Here is a tiny trained network, its code and every weight. The questions are about switching its units off for an input and a class, where a switched-off unit gives its printed mean instead of its output.

import numpy as np


def w(rows, s, z=0):
    codes = np.array(rows[::2]) - 128.0
    scale = np.full(codes.shape[1], s)
    scale[-1] = z or s
    return codes * scale


def f(y):
    return y / 2 * (1 + np.tanh(0.7978845608 * (y + 0.044715 * y**3)))


def log_softmax(a):
    a = a - a.max(-1, keepdims=True)
    return a - np.log(np.exp(a).sum(-1, keepdims=True))


def net(x, mask):
    res = np.array(x, float).reshape(1, 7) / 4 @ E
    y = f(res @ A[0][:, :-1].T + A[0][:, -1])
    res = res + np.where(mask, y, B[0][:, -1]) @ B[0][:, :-1]
    return log_softmax(res[-1] @ U[:, :-1].T + U[:, -1])


A, B = {}, {}
E = w([
[129,128,127,128,129],'x0',
[144,222,156,14,184],'x1',
[167,60,229,35,91],'x2',
[82,160,250,232,171],'x3',
[1,92,123,74,199],'x4',
[127,128,127,128,129],'x5',
[132,125,128,128,131],'x6',
],0.0065)
A[0] = w([
[106,102,150,140,175,60],'N0',
[207,149,64,96,69,186],'N1',
[100,141,184,160,150,92],'N2',
[151,129,94,128,55,163],'N3',
[112,27,100,188,84,113],'N4',
[126,207,157,54,135,67],'N5',
[85,168,133,83,140,97],'N6',
[201,148,128,164,83,120],'N7',
[168,61,167,95,155,78],'N8',
[140,122,57,70,133,101],'N9',
[73,101,152,127,180,95],'N10',
[104,84,153,81,73,89],'N11',
[28,102,113,102,159,79],'N12',
[104,249,76,164,100,108],'N13',
[130,67,176,100,108,185],'N14',
[134,147,100,183,156,238],'N15',
[181,110,204,90,91,123],'N16',
[114,83,196,93,80,93],'N17',
[166,247,139,72,155,117],'N18',
[95,151,186,155,128,99],'N19',
[159,226,150,78,176,139],'N20',
[149,103,53,85,89,94],'N21',
[136,186,195,172,118,120],'N22',
[101,152,158,152,137,77],'N23',
[94,111,127,117,142,254],'N24',
[29,35,121,116,160,112],'N25',
[94,155,215,161,137,87],'N26',
[180,187,188,183,102,127],'N27',
[130,118,70,86,97,117],'N28',
[121,189,2,187,184,93],'N29',
],0.011,0.0077)
B[0] = w([
[148,76,97,102,78,129],'N0',
[89,139,179,101,114,243],'N1',
[94,175,40,88,68,163],'N2',
[94,113,175,129,110,191],'N3',
[114,117,67,249,150,230],'N4',
[142,75,78,190,138,176],'N5',
[149,77,139,167,141,153],'N6',
[153,50,209,124,116,187],'N7',
[165,144,48,119,128,151],'N8',
[37,104,104,100,114,180],'N9',
[134,84,129,71,84,167],'N10',
[138,170,87,86,136,152],'N11',
[209,39,165,42,86,188],'N12',
[209,121,90,105,167,201],'N13',
[143,192,128,132,183,214],'N14',
[130,170,182,95,182,255],'N15',
[185,169,76,109,205,203],'N16',
[150,168,51,123,157,176],'N17',
[101,84,117,193,137,211],'N18',
[62,157,51,80,76,163],'N19',
[120,75,147,254,113,215],'N20',
[62,148,107,110,99,182],'N21',
[75,98,124,90,63,186],'N22',
[99,106,32,68,84,133],'N23',
[82,151,208,113,239,252],'N24',
[180,83,191,148,114,221],'N25',
[109,153,97,110,70,186],'N26',
[105,128,158,50,70,201],'N27',
[76,131,127,103,78,172],'N28',
[194,163,97,58,144,249],'N29',
],0.0083,0.0071)
U = w([
[63,148,87,85,58,25],'0',
[202,79,196,101,95,151],'1',
[240,199,49,110,163,11],'2',
[138,92,90,251,125,59],'3',
[125,165,186,130,147,253],'4',
[118,173,184,134,149,239],'5',
],0.014,0.0048)

Each question gives the input, the list of numbers given to net, and the class t.
The units are the neurons (one row each of A and B). Each row of codes is followed by its name. A weight is (code - 128) times the scale printed after its matrix; where a second scale follows, it is the last column's (A, B and U).
mask holds one flag per neuron, in row order. A switched-off neuron (its flag False) gives its mean, the last column of its row in B, instead of its output. The means were averaged over made-up inputs and are rounded, as every weight is.
A unit's drop is (log p(t) with every unit on - log p(t) with that unit switched off) / (log p(t) with every unit on - log p(t) with every unit switched off).
The circuit of an input: a set's keep is (log p(t) with only the set's units on - log p(t) with every unit switched off) / (log p(t) with every unit on - log p(t) with every unit switched off). Starting from the 12 units with the biggest drops (on a tie, the unit counted first), units are removed one at a time, each time the one whose removal leaves the highest keep (on an exact tie, the one counted first), for as long as the keep stays at least 0.8.
units of the circuit, in order: the units of the circuit, biggest drop first
top k neurons: the k neurons with the biggest drops, biggest first
drop when u is switched off: that unit's drop, to one decimal
input [-5,-7,-1,-3,8,4,-3], class 1: units of the circuit, in order -> (N12)
input [3,1,6,-3,-6,0,8], class 4: units of the circuit, in order -> (N1; N12)
input [-5,-2,-8,-1,8,7,4], class 1: units of the circuit, in order -> (N12; N25)
input [4,1,8,-7,4,-5,-4], class 2: units of the circuit, in order -> (N16; N17)
input [1,-6,-6,-2,3,7,3], class 2: top 2 neurons -> (N29; N20)
input [-4,-7,6,2,4,-4,2], class 3: top 2 neurons -> (N4; N29)
input [2,8,2,7,-6,-6,-8], class 3: units of the circuit, in order -> (N20; N18)
input [6,7,1,-6,3,-8,5], class 3: top 2 neurons -> (N20; N5)
input [3,-7,7,7,4,-4,5], class 0: units of the circuit, in order -> (N19; N2)
input [5,7,4,5,1,1,7], class 3: units of the circuit, in order -> (N20; N5; N18)
input [7,-3,1,-2,-4,3,-8], class 4: top 2 neurons -> (N12; N25)
input [-6,5,-8,7,8,0,5], class 1: units of the circuit, in order -> (N12; N10)
input [-5,7,-6,1,2,5,6], class 3: units of the circuit, in order -> (N20; N18)
input [-2,6,-8,-3,-8,5,6], class 1: top 2 neurons -> (N7; N1)
input [-8,-5,8,-7,-3,-4,-8], class 2: units of the circuit, in order -> (N16)
input [-4,3,-1,-1,6,3,1], class 1: units of the circuit, in order -> (N12; N25)
input [2,-8,3,-7,-5,-2,2], class 3: top 3 neurons -> (N4; N27; N29)
input [-6,-1,6,2,7,3,-1], class 1: top 3 neurons -> (N25; N12; N10)
input [4,-4,-7,-7,-6,1,-5], class 0: top 3 neurons -> (N1; N21; N3)
input [-6,-2,-1,-1,8,7,-5], class 1: units of the circuit, in order -> (N12)
input [6,6,-7,2,3,-4,-7], class 2: top 2 neurons -> (N29; N13)
input [-8,8,5,7,1,-1,-1], class 3: top 2 neurons -> (N20; N5)
input [-1,-4,-2,6,6,-8,2], class 0: top 2 neurons -> (N2; N19)
input [-3,-3,-2,-3,5,-5,3], class 1: top 3 neurons -> (N12; N25; N14)
input [0,7,-1,4,2,-6,1], class 3: drop when N20 is switched off -> 0.2
